Below is a small trained network, with its code and all its weights. Each question gives an input and a class and asks what happens when units are switched off, that is, made to give their printed mean instead of their output.

import numpy as np


def w(rows, s, z=0):
    codes = np.array(rows[::2]) - 128.0
    scale = np.full(codes.shape[1], s)
    scale[-1] = z or s
    return codes * scale


def norm(h):
    return h / np.sqrt((h * h).mean(-1, keepdims=True) + 1e-5)


def f(y):
    return np.maximum(y, 0)


def log_softmax(a):
    a = a - a.max(-1, keepdims=True)
    return a - np.log(np.exp(a).sum(-1, keepdims=True))


def net(x, mask):
    res = np.array(x, float).reshape(1, 8) / 4 @ E
    u = 0
    for l in range(3):
        y = f(norm(res) @ A[l][:, :-1].T + A[l][:, -1])
        res = res + np.where(mask[u : u + 5], y, B[l][:, -1]) @ B[l][:, :-1]
        u += 5
    return log_softmax(norm(res)[-1] @ U[:, :-1].T + U[:, -1])


A, B = {}, {}
E = w([
[135,255,195,149],'x0',
[132,123,125,117],'x1',
[124,134,134,129],'x2',
[138,160,30,107],'x3',
[149,87,102,102],'x4',
[145,115,107,137],'x5',
[128,128,132,122],'x6',
[135,137,114,166],'x7',
],0.0064)
A[0] = w([
[69,153,128,162,253],'L0N0',
[211,51,228,114,82],'L0N1',
[122,100,133,93,160],'L0N2',
[147,98,153,110,96],'L0N3',
[5,137,104,254,104],'L0N4',
],0.0059,0.0021)
B[0] = w([
[173,92,7,124,255],'L0N0',
[159,145,126,131,248],'L0N1',
[195,159,144,97,197],'L0N2',
[130,177,165,133,161],'L0N3',
[154,128,172,84,226],'L0N4',
],0.013,0.0023)
A[1] = w([
[140,71,123,90,135],'L1N0',
[187,82,112,182,6],'L1N1',
[188,202,124,115,147],'L1N2',
[142,139,2,99,165],'L1N3',
[151,80,240,189,127],'L1N4',
],0.0086,0.0017)
B[1] = w([
[68,97,106,254,178],'L1N0',
[183,153,144,203,162],'L1N1',
[122,50,226,195,211],'L1N2',
[194,122,142,136,254],'L1N3',
[178,96,16,32,187],'L1N4',
],0.0083,0.0076)
A[2] = w([
[105,125,254,182,105],'L2N0',
[116,225,144,95,199],'L2N1',
[176,121,102,196,252],'L2N2',
[121,122,119,181,141],'L2N3',
[117,165,57,28,134],'L2N4',
],0.0097,0.0021)
B[2] = w([
[93,74,174,212,179],'L2N0',
[126,75,123,209,134],'L2N1',
[15,170,254,36,254],'L2N2',
[117,86,173,135,157],'L2N3',
[63,166,142,63,137],'L2N4',
],0.0055,0.0095)
U = w([
[121,131,140,172,152],'0',
[36,120,101,234,251],'1',
[109,136,138,168,44],'2',
[220,254,74,81,52],'3',
],0.0093,0.0018)

Each question gives the input, the list of numbers given to net, and the class t.
The units are the neurons (one row each of A and B). Each row of codes is followed by its name. A weight is (code - 128) times the scale printed after its matrix; where a second scale follows, it is the last column's (A, B and U).
mask holds one flag per neuron, layer by layer. A switched-off neuron (its flag False) gives its mean, the last column of its row in B, instead of its output. The means were averaged over made-up inputs and are rounded, as every weight is.
A unit's drop is (log p(t) with every unit on - log p(t) with that unit switched off) / (log p(t) with every unit on - log p(t) with every unit switched off).
The circuit of an input: a set's keep is (log p(t) with only the set's units on - log p(t) with every unit switched off) / (log p(t) with every unit on - log p(t) with every unit switched off). Starting from the 12 units with the biggest drops (on a tie, the unit counted first), units are removed one at a time, each time the one whose removal leaves the highest keep (on an exact tie, the one counted first), for as long as the keep stays at least 0.8.
units of the circuit, in order: the units of the circuit, biggest drop first
unit that matters most: the unit with the biggest drop
k most important neurons: the k neurons with the biggest drops, biggest first
k most important neurons of layer l: the k neurons of layer l with the biggest drops, biggest first
drop of u: that unit's drop, to one decimal
input [-5,2,-3,7,-5,0,-6,0], class 3: unit that matters most -> L1N2
input [-6,-3,-3,8,0,-7,-5,5], class 3: 3 most important neurons -> (L1N2; L2N0; L1N3)
input [8,1,0,5,1,-8,0,-8], class 1: units of the circuit, in order -> (L1N4; L2N1; L1N3)
input [-4,-5,-4,-8,-2,-6,3,7], class 3: 2 most important neurons -> (L1N4; L1N2)
input [-5,-4,-6,-8,-4,5,-2,0], class 3: 2 most important neurons -> (L1N4; L1N2)
input [3,-6,-6,-8,5,0,-7,-1], class 3: 3 most important neurons -> (L1N4; L1N0; L2N0)
input [0,-5,1,-8,1,-3,6,7], class 3: units of the circuit, in order -> (L1N4; L1N2)
input [7,8,3,2,-7,-5,-8,-8], class 1: 3 most important neurons of layer 2 -> (L2N0; L2N1; L2N2)
input [5,-8,2,-8,-4,0,-2,-4], class 3: 3 most important neurons of layer 2 -> (L2N2; L2N0; L2N3)
input [-3,0,0,-8,-6,-4,-3,4], class 3: units of the circuit, in order -> (L1N4; L1N2)
input [-2,-8,4,-6,-1,-8,-2,-6], class 3: 2 most important neurons of layer 1 -> (L1N4; L1N2)
input [2,-4,2,-6,3,-6,-5,-7], class 3: 2 most important neurons of layer 1 -> (L1N4; L1N0)
input [8,-4,7,7,4,5,-7,-3], class 1: 2 most important neurons -> (L1N4; L1N2)
input [6,-6,-2,-2,0,-5,1,-8], class 1: unit that matters most -> L2N0
input [1,-3,3,-6,-5,0,7,0], class 3: drop of L1N4 -> 1.3
